Here is a tiny trained network, its code and every weight. The questions are about switching its units off for an input and a class, where a switched-off unit gives its printed mean instead of its output.

import numpy as np


def w(rows, s, z=0):
    codes = np.array(rows[::2]) - 128.0
    scale = np.full(codes.shape[1], s)
    scale[-1] = z or s
    return codes * scale


def norm(h):
    return h / np.sqrt((h * h).mean(-1, keepdims=True) + 1e-5)


def f(y):
    return y / 2 * (1 + np.tanh(0.7978845608 * (y + 0.044715 * y**3)))


def log_softmax(a):
    a = a - a.max(-1, keepdims=True)
    return a - np.log(np.exp(a).sum(-1, keepdims=True))


def net(x, mask):
    res = np.array(x, float).reshape(1, 6) / 4 @ E
    u = 0
    for l in range(3):
        y = f(norm(res) @ A[l][:, :-1].T + A[l][:, -1])
        res = res + np.where(mask[u : u + 3], y, B[l][:, -1]) @ B[l][:, :-1]
        u += 3
    return log_softmax(norm(res)[-1] @ U[:, :-1].T + U[:, -1])


A, B = {}, {}
E = w([
[128,135,121,141,114,139],'x0',
[133,185,132,98,112,126],'x1',
[138,138,118,84,101,13],'x2',
[136,63,159,154,73,94],'x3',
[2,82,151,75,83,145],'x4',
[127,183,66,86,150,107],'x5',
],0.0085)
A[0] = w([
[35,112,190,151,96,91,5],'L0N0',
[12,85,199,133,65,74,144],'L0N1',
[2,156,128,106,111,123,133],'L0N2',
],0.0078,0.0017)
B[0] = w([
[131,147,148,75,93,193,177],'L0N0',
[120,120,145,123,50,165,254],'L0N1',
[70,1,181,50,231,90,213],'L0N2',
],0.0096,0.0047)
A[1] = w([
[183,130,125,134,131,1,253],'L1N0',
[165,79,100,159,134,196,247],'L1N1',
[235,114,198,119,83,139,235],'L1N2',
],0.0077,0.002)
B[1] = w([
[100,138,100,255,215,175,255],'L1N0',
[146,233,132,177,138,47,206],'L1N1',
[231,184,173,169,244,114,232],'L1N2',
],0.0061,0.0048)
A[2] = w([
[148,172,159,158,59,54,10],'L2N0',
[38,111,146,140,61,166,253],'L2N1',
[14,36,80,142,138,254,69],'L2N2',
],0.0074,0.0017)
B[2] = w([
[244,177,157,111,165,87,137],'L2N0',
[4,111,133,21,93,145,229],'L2N1',
[110,96,140,93,115,39,252],'L2N2',
],0.011,0.0035)
U = w([
[135,197,149,177,163,126,236],'0',
[66,104,202,29,52,72,215],'1',
[161,192,72,105,123,144,117],'2',
[104,45,88,2,126,88,2],'3',
[237,93,220,141,115,100,106],'4',
[89,67,129,42,34,157,104],'5',
],0.008,0.0018)

Each question gives the input, the list of numbers given to net, and the class t.
The units are the neurons (one row each of A and B). Each row of codes is followed by its name. A weight is (code - 128) times the scale printed after its matrix; where a second scale follows, it is the last column's (A, B and U).
mask holds one flag per neuron, layer by layer. A switched-off neuron (its flag False) gives its mean, the last column of its row in B, instead of its output. The means were averaged over made-up inputs and are rounded, as every weight is.
A unit's drop is (log p(t) with every unit on - log p(t) with that unit switched off) / (log p(t) with every unit on - log p(t) with every unit switched off).
The circuit of an input: a set's keep is (log p(t) with only the set's units on - log p(t) with every unit switched off) / (log p(t) with every unit on - log p(t) with every unit switched off). Starting from all 9 units, units are removed one at a time, each time the one whose removal leaves the highest keep (on an exact tie, the one counted first), for as long as the keep stays at least 0.8.
units of the circuit, in order: the units of the circuit, biggest drop first
k most important neurons: the k neurons with the biggest drops, biggest first
top k neurons in layer l: the k neurons of layer l with the biggest drops, biggest first
drop when u is switched off: that unit's drop, to one decimal
input [-7,6,2,6,-6,2], class 0: units of the circuit, in order : (L1N0)
input [-3,-2,2,-3,-2,-8], class 0: units of the circuit, in order : (L0N2 L2N2)
input [-2,1,-5,-5,1,6], class 3: 2 most important neurons : (L1N2 L2N2)
input [-6,-7,4,5,-1,8], class 0: units of the circuit, in order : (L1N0 L0N2)
input [8,-8,-5,4,1,5], class 1: top 2 neurons in layer 2 : (L2N2 L2N1)
input [4,-6,0,6,-3,5], class 0: units of the circuit, in order : (L1N0 L0N1)
input [-1,5,8,5,-2,3], class 0: units of the circuit, in order : (L1N0 L2N2)
input [-8,5,5,-2,0,-5], class 0: top 2 neurons in layer 1 : (L1N2 L1N0)
input [5,-7,7,7,0,6], class 0: 3 most important neurons : (L1N0 L0N2 L2N2)
input [1,3,-6,-2,1,0], class 1: 3 most important neurons : (L1N2 L2N2 L1N0)
input [2,4,-2,5,0,-1], class 4: top 2 neurons in layer 1 : (L1N2 L1N0)
input [-5,-1,5,8,-1,3], class 0: drop when L1N1 is switched off : -0.1
input [0,-3,-8,-1,2,-2], class 1: drop when L2N2 is switched off : 0.4
input [3,-1,0,3,-2,5], class 0: drop when L1N0 is switched off : 0.2
